Below are the code and all the weights of a small trained network. Each question names an input and a target symbol and asks about switching units off, where a switched-off unit gives its printed mean instead of its output.

import numpy as np


def w(rows, s, z=0):
    codes = np.array(rows[::2]) - 128.0
    scale = np.full(codes.shape[1], s)
    scale[-1] = z or s
    return codes * scale


def f(y):
    return np.maximum(y, 0)


def softmax(a):
    e = np.exp(a - a.max(-1, keepdims=True))
    return e / e.sum(-1, keepdims=True)


def log_softmax(a):
    a = a - a.max(-1, keepdims=True)
    return a - np.log(np.exp(a).sum(-1, keepdims=True))


def net(x, mask):
    ids = ['ΘΠΦΩβγδεζηλμξστψ'.index(c) for c in x.split()]
    T = len(ids)
    res = E[ids] + P[:T]
    q, k, v = (res @ M[0].T for M in (Q, K, V))
    z = softmax(np.where(np.tri(T) > 0, q @ k.T / 3**0.5, -1e9)) @ v
    res = res + np.where(mask[0], z, O[0][:, -1]) @ O[0][:, :-1]
    y = f(res @ A[0][:, :-1].T + A[0][:, -1])
    res = res + np.where(mask[1:17], y, B[0][:, -1]) @ B[0][:, :-1]
    return log_softmax(res[-1] @ U[:, :-1].T + U[:, -1])


Q, K, V, O, A, B = {}, {}, {}, {}, {}, {}
E = w([
[176,65,208,142],'Θ',
[145,93,111,145],'Π',
[45,76,121,110],'Φ',
[153,82,97,141],'Ω',
[207,81,86,158],'β',
[56,89,115,115],'γ',
[183,83,127,159],'δ',
[106,86,113,128],'ε',
[106,96,150,124],'ζ',
[206,80,106,153],'η',
[69,77,126,119],'λ',
[43,78,116,117],'μ',
[135,77,78,112],'ξ',
[171,94,172,203],'σ',
[118,181,132,250],'τ',
[49,70,102,96],'ψ',
],0.018)
P = w([
[177,225,160,51],'0',
[215,223,182,98],'1',
[153,208,177,76],'2',
[133,202,148,140],'3',
[114,162,152,148],'4',
[86,138,147,138],'5',
[82,121,129,152],'6',
[64,99,122,147],'7',
[55,86,127,164],'8',
[33,65,117,164],'9',
[51,52,117,184],'10',
[44,33,114,187],'11',
[76,14,86,200],'12',
[62,2,64,134],'13',
],0.0098)
Q[0] = w([
[111,63,125,22],'head 1',
[137,255,102,104],'head 1',
[76,83,153,166],'head 1',
],0.0074)
K[0] = w([
[165,68,130,151],'head 1',
[175,249,179,26],'head 1',
[153,79,156,164],'head 1',
],0.011)
V[0] = w([
[50,165,101,138],'head 1',
[129,145,139,228],'head 1',
[107,124,251,105],'head 1',
],0.014)
O[0] = w([
[167,151,103,3,41],'head 1',
[76,224,94,58,255],'head 1',
[201,103,48,140,217],'head 1',
],0.014,0.0056)
A[0] = w([
[118,2,151,62,147],'neuron 1',
[185,8,210,216,123],'neuron 2',
[109,134,190,92,195],'neuron 3',
[122,26,46,249,105],'neuron 4',
[174,125,65,88,106],'neuron 5',
[6,123,93,192,83],'neuron 6',
[92,149,153,136,254],'neuron 7',
[120,221,17,107,236],'neuron 8',
[102,152,94,210,164],'neuron 9',
[68,97,157,241,159],'neuron 10',
[201,192,224,121,167],'neuron 11',
[132,252,169,139,190],'neuron 12',
[147,106,76,148,158],'neuron 13',
[176,202,214,61,145],'neuron 14',
[130,84,62,63,190],'neuron 15',
[55,75,81,6,110],'neuron 16',
],0.0081,0.0065)
B[0] = w([
[176,211,132,6,162],'neuron 1',
[59,178,143,15,234],'neuron 2',
[194,60,172,241,147],'neuron 3',
[51,152,42,92,253],'neuron 4',
[144,128,132,155,136],'neuron 5',
[171,181,118,121,200],'neuron 6',
[128,41,182,150,201],'neuron 7',
[147,28,178,106,226],'neuron 8',
[86,91,40,95,216],'neuron 9',
[108,153,74,182,235],'neuron 10',
[193,174,75,254,148],'neuron 11',
[126,82,138,106,181],'neuron 12',
[175,73,125,130,173],'neuron 13',
[140,98,104,208,140],'neuron 14',
[182,184,187,212,166],'neuron 15',
[203,115,115,192,168],'neuron 16',
],0.0065,0.012)
U = w([
[163,139,128,73,119],'Θ',
[196,33,103,255,193],'Π',
[190,162,123,99,104],'Φ',
[113,158,158,135,83],'Ω',
[57,162,198,201,95],'β',
[70,68,182,49,230],'γ',
[165,142,109,98,18],'δ',
[146,136,142,55,88],'ε',
[178,136,125,70,110],'ζ',
[77,180,165,160,82],'η',
[148,172,139,111,77],'λ',
[179,184,127,122,102],'μ',
[113,146,140,148,37],'ξ',
[147,117,143,151,253],'σ',
[174,45,172,145,131],'τ',
[120,56,65,84,14],'ψ',
],0.0089,0.0053)

Each question gives the input, a string of symbols that net reads in full, and the target symbol t.
The units are the heads (3 rows each of Q, K, V and O) and the neurons (one row each of A and B). Each row of codes is followed by its name. A weight is (code - 128) times the scale printed after its matrix; where a second scale follows, it is the last column's (O, A, B and U).
mask holds one flag per unit, heads first, then neurons. A switched-off unit (its flag False) gives its mean, the last column of its rows in O or B, instead of its output. The means were averaged over made-up inputs and are rounded, as every weight is.
A unit's drop is (log p(t) with every unit on - log p(t) with that unit switched off) / (log p(t) with every unit on - log p(t) with every unit switched off).
The circuit of an input: a set's keep is (log p(t) with only the set's units on - log p(t) with every unit switched off) / (log p(t) with every unit on - log p(t) with every unit switched off). Starting from the 12 units with the biggest drops (on a tie, the unit counted first), units are removed one at a time, each time the one whose removal leaves the highest keep (on an exact tie, the one counted first), for as long as the keep stays at least 0.8.
units of the circuit, in order: the units of the circuit, biggest drop first
most important unit: the unit with the biggest drop
k most important neurons: the k neurons with the biggest drops, biggest first
input ψ Θ ε, target ψ: units of the circuit, in order => [head 1; neuron 4; neuron 2]
input τ Φ τ τ Θ, target Π: 2 most important neurons => [neuron 2; neuron 14]
input ε Θ Θ Θ μ, target ψ: 2 most important neurons => [neuron 4; neuron 9]
input ε μ Π μ Θ Θ Θ Θ Θ β, target ψ: units of the circuit, in order => [neuron 4; head 1; neuron 9; neuron 2]
input τ Θ σ, target Π: most important unit => neuron 2
input σ η Θ Θ Θ, target ψ: units of the circuit, in order => [head 1; neuron 2; neuron 4; neuron 9]
input μ Θ ζ Θ Θ Φ, target ψ: units of the circuit, in order => [head 1; neuron 4]
input σ η Θ λ, target ψ: units of the circuit, in order => [head 1; neuron 4; neuron 9; neuron 15]
input β Θ γ Θ Θ β λ Θ σ ψ σ σ τ Φ, target Π: units of the circuit, in order => [neuron 16; neuron 2]
input ψ Θ Θ σ, target ψ: units of the circuit, in order => [head 1; neuron 2; neuron 4; neuron 9]
input Θ β Θ Θ β Θ β, target ψ: units of the circuit, in order => [head 1; neuron 4; neuron 9; neuron 2]
input Θ Θ μ, target ψ: units of the circuit, in order => [head 1; neuron 4; neuron 2]
input Π Θ τ, target Π: 2 most important neurons => [neuron 2; neuron 11]
input Φ τ γ δ, target Π: units of the circuit, in order => [neuron 2]
input τ Θ η ζ, target Π: units of the circuit, in order => [neuron 2; head 1]
input Π η τ λ, target Π: 4 most important neurons => [neuron 2; neuron 4; neuron 3; neuron 1]
input η Θ γ σ γ, target Π: 2 most important neurons => [neuron 2; neuron 1]
input Θ τ τ τ ψ Π, target Π: 3 most important neurons => [neuron 2; neuron 16; neuron 4]
input τ Θ τ ξ η Θ Θ Θ δ, target ψ: 3 most important neurons => [neuron 4; neuron 9; neuron 15]
input λ Ω λ δ τ Θ Θ λ τ β τ Θ γ γ, target Π: 4 most important neurons => [neuron 16; neuron 2; neuron 15; neuron 4]
input η τ β Θ, target Π: most important unit => neuron 11
